Questions about the row below.
1) The first entry from the left?
2) The first entry from the right?
3) The fourth entry?
4) The maximum?
5) The entry just left of 1.17?
6) The second entry from the left?
7) The third entry from the left?
8) The 2nd-last entry?
 1.26   0.76   0.53   1.21  -1.89  -1.47   0.59   2.19   1.66   0.64   1.17   1.66   0.72  -0.25
1) 1.26
2) -0.25
3) 1.21
4) 2.19
5) 0.64
6) 0.76
7) 0.53
8) 0.72

Questions about the array below.
1) The entry just right of the largest entry?
2) The entry just right of the smallest entry?
3) The entry just right of 27?
4) The entry just left of the largest entry?
array([[ 36, -72, -47,   5,   0, -22,  59,   8,  44, -41, -52, -66,  27,
         11, -56],
       [-48,  73,  43, -27,   1,  -1, -51,   1, -51,  60,  71,  57, -54,
        -29,  37]])
1) 43
2) -47
3) 11
4) -48

A =
[[-738 -184 -467 -193 -702 -256 -381   83 -135 -298]
 [-782 -196  -19 -453 -142  328 -127 -408 -315 -212]
 [ -28  122 -600  372 -536 -543  169  211 -345 -848]
 [  46 -273 -235  480 -396 -406   58  580 -346 -551]
 [-472 -311   54 -534 -143  102 -179 -661  -59 -693]
 [ -67 -169 -461 -211 -155 -318 -248 -339 -308  311]
 [-168   23 -623 -382 -253 -421 -238 -629 -315  -40]
 [ 108 -479 -173 -422  -62 -403 -429 -548 -122  -24]
 [-380 -358 -301 -184 -652 -435 -395  -40   91 -746]
 [-217  -64 -540 -353 -199 -299 -271 -519 -321  239]
 [-429 -573  319 -402    1  196 -230 -280 -249 -433]
 [-399 -339   43 -515 -159   87 -193 -678   64 -634]
 [  42 -411 -236 -332  -66 -314 -377 -425 -179  238]]
Indices start at 1.
The entry in the top-right corner: -298
Give the entry in row 3 and column 3.
-600
Give the entry in the top-left corner.
-738
Give the entry in row 3 and column 1.
-28
Give the entry just left of the largest entry.
58
Give the bottom-left entry.
42
The entry directly above -479 -> 23
The entry just right of -422: -62
The entry just right of -534 is -143
The entry just right of 64 is -634
The entry just right of the largest entry -> -346
The entry directly below 211 -> 580
Give the entry just left of -746.
91
The top entry of the column that holds the largest entry -> 83
Give the entry in row 1 and column 2.
-184
The entry directly above the largest entry -> 211
Give the entry in the bottom-right corner.
238
Give the entry just left of the smallest entry.
-345
The entry at row 2, column 1 is -782
Give the entry directly below the smallest entry.
-551
Give the entry in row 1 and column 3.
-467
Give the entry just right of -435.
-395
Give the entry at row 2, column 3.
-19
The entry at row 2, column 2: -196
The entry directly below -173 is -301
The entry just right of -600 -> 372
The entry just right of -399 -> -339

(-20.27, 0.57, 9.05, 2.38, 3.42, -17.19, -18.11, 4.48, 2.55, -18.84, -22.43, -17.10, 15.47)
The entry just left of -17.19 -> 3.42
The entry just left of the largest entry: -17.10
The entry just left of the smallest entry: -18.84
The largest entry: 15.47
Report the entry just left of 9.05.
A: 0.57

((-11, 40, -9, -2, -9, 31), (14, 2, 3, 4, -31, 20), (19, -4, 10, -3, -28, 0), (5, -8, 17, 2, -18, -2), (-7, 40, -12, 6, -8, 21), (-8, 23, 1, -14, -30, 22), (-16, 34, 18, 1, 7, 11), (11, 17, 9, -26, -28, 12), (-4, 15, 0, 37, 7, 13), (-1, 37, 11, -3, -1, 3), (-17, 38, 0, -6, -29, 57))
Read off the entry just right of -17.
38
Read off the second smallest entry.
-30
The entry just left of the largest entry: -29
The smallest entry: -31
The second entry in reading order -> 40
The fourth entry in reading order -> -2
Read off the entry just right of -26.
-28
The largest entry: 57
Read off the 1st entry in reading order.
-11

M =
[[43, 44, 65, 44, 56, 51, 42, 48, 63, 46],
 [61, 59, 42, 63, 42, 64, 62, 68, 45, 62],
 [51, 53, 66, 45, 62, 48, 52, 45, 65, 46],
 [60, 60, 50, 61, 59, 44, 62, 40, 50, 62],
 [63, 62, 49, 62, 26, 39, 63, 43, 52, 58],
 [58, 58, 48, 60, 38, 66, 60, 75, 50, 57],
 [63, 63, 57, 57, 60, 44, 63, 42, 59, 57],
 [46, 47, 60, 50, 18, 46, 48, 57, 58, 45],
 [61, 58, 64, 59, 28, 36, 61, 44, 65, 57],
 [55, 55, 64, 56, 23, 58, 57, 74, 64, 52],
 [42, 42, 59, 46, 27, 51, 42, 59, 57, 44]]
Indices start at 1.
Read off the entry in row 1 and column 3.
A: 65
Read off the entry just left of 36.
A: 28
The entry in row 2 and column 3: 42
Read off the entry in row 3 and column 1.
A: 51
Read off the entry just left of the smallest entry.
A: 50
Read off the entry directly below the largest entry.
A: 42
Read off the entry in the bottom-left corner.
A: 42
The entry in row 1 and column 2: 44
The entry just left of the largest entry -> 60
The bottom-right entry is 44
The entry in the top-right corner -> 46
The entry just right of the largest entry -> 50
Read off the top-left entry.
A: 43
Read off the entry in row 3 and column 2.
A: 53
Read off the top entry of the column that holds the largest entry.
A: 48
The top entry of the column that holds the smallest entry -> 56
Read off the entry in row 2 and column 1.
A: 61
Read off the entry directly above the smallest entry.
A: 60
The largest entry -> 75
Read off the entry directly above 40.
A: 45
The entry just right of the smallest entry -> 46
Read off the entry just left of 74.
A: 57

grid =
array([[ 13,  -5, -20,   0,  22, -11,  -6, -23,  13],
       [-30,  12,  27,  -7, -17, -19,  -2,  17, -11],
       [ 16, -19, -20, -10,  28,   1,   7, -20,  19],
       [ 14,  16, -27,  -4,  10,  13, -14, -17,  12],
       [ -6,  30, -16,  -3,   4, -15, -21, -12,  11],
       [-36,   0,  44,  -4, -14, -19,  10,  15, -27],
       [ 14,  -4, -22, -13,  19,   8,   2, -11,  20],
       [ -8,  29,   4,  21,   3, -16, -22, -35, -31],
       [ -4,  31, -12,   3,  24, -13, -20, -51, -13],
       [-32,   2,  53,  14,  -7, -12,  15, -12, -59],
       [ -9,  11,  14,  19,  -6, -12,  -7, -10, -26],
       [-11,  30, -11,  -5,  -2, -11, -24,  -7,   6]])
Counting starts at 1.
The top entry of the column that holds the smallest entry -> 13
The entry at row 2, column 1 is -30
Read off the entry at row 1, column 3.
A: -20
The bottom-left entry: -11
Read off the entry at row 1, column 2.
A: -5
The entry in the top-left corner: 13
The bottom-right entry: 6
Read off the minimum.
A: -59
Read off the entry just left of 6.
A: -7
Read off the entry directly below the smallest entry.
A: -26
Read off the entry directly below the largest entry.
A: 14
Read off the entry at row 3, column 1.
A: 16
Read off the entry just right of -8.
A: 29
The entry directly above 29 is -4
The entry at row 3, column 3: -20
Read off the entry in row 2 and column 2.
A: 12
Read off the entry directly above the smallest entry.
A: -13
Read off the entry just left of 28.
A: -10
The entry just left of the largest entry -> 2
Read off the entry just left of 29.
A: -8

B =
array([[  9,  58,   4, -63,  19,   1,  38, -58, -11, -39, -47, -21],
       [-33, -12, -33,  13,   8,  36, -22,  10,   1, -25,  22,  -8],
       [-40,  23, -34, -19,  26,  30,   1, -15, -18, -32, -16, -23],
       [ 30, -32,  35,  28,  30, -28, -28,  25, -18,  52,  33, -28],
       [ 12, -23,  15,  21,  54,   2, -47,  11, -52,  35,  13, -57],
       [  6, -20,  -3,  17, -55,  -5,  23,   9,  43,  10,  18,  54],
       [-16, -43, -15,  51,  -3,  15, -40,  51,   7,  34,  52,   4],
       [ 19,  54,  21, -56,  -5,  -4,  44, -44,  11, -16, -43,   4],
       [ -1,   7,  -6, -14,  56,   8, -33, -11, -47,  10, -13, -63],
       [ 32,  -6,  34,   2, -27, -33,  19,   1,  19,  10,   2,  27],
       [-15, -53, -12,  55,  -6,  23, -28,  40,  12,  21,  48,   1]])
The last entry, reading row by row?
Answer: 1
The fourth entry in reading order?
Answer: -63
The top-left entry?
Answer: 9
The top-right entry?
Answer: -21
The largest entry in the first row -> 58
The largest entry in the last row?
Answer: 55
The 5th entry in reading order?
Answer: 19
The smallest entry in the last column?
Answer: -63
The entry just right of -34?
Answer: -19
The smallest entry in the first column?
Answer: -40
The second entry on the diagonal from the top-right corner is 22
The third-last entry, reading row by row?
Answer: 21
The entry directly below -57?
Answer: 54
The bottom-left entry?
Answer: -15
The largest entry in the first column?
Answer: 32
The fifth entry from the end, reading row by row?
Answer: 40
The second entry on the main diagonal?
Answer: -12
The entry just right of 56?
Answer: 8
The fourth entry from the end, reading row by row -> 12

Questions about the matrix below. Rows and columns are numbered from 1.
1) What is the entry in row 2 and column 1?
2) What is the bottom entry of the column that holds the largest entry?
3) What is the entry at row 1, column 2?
4) What is the entry in row 3 and column 1?
5) What is the top-left entry?
6) What is the bottom-right entry?
7) What is the entry at the centre?
8) What is the entry in the top-right corner?
[[1 3 6 5 6 7 5 5 6 1 6]
 [5 5 5 5 5 5 5 5 5 5 5]
 [5 5 5 5 5 5 5 5 5 5 5]
 [5 4 5 5 5 6 5 5 5 5 5]
 [5 5 5 5 5 5 5 5 5 5 5]]
1) 5
2) 5
3) 3
4) 5
5) 1
6) 5
7) 5
8) 6
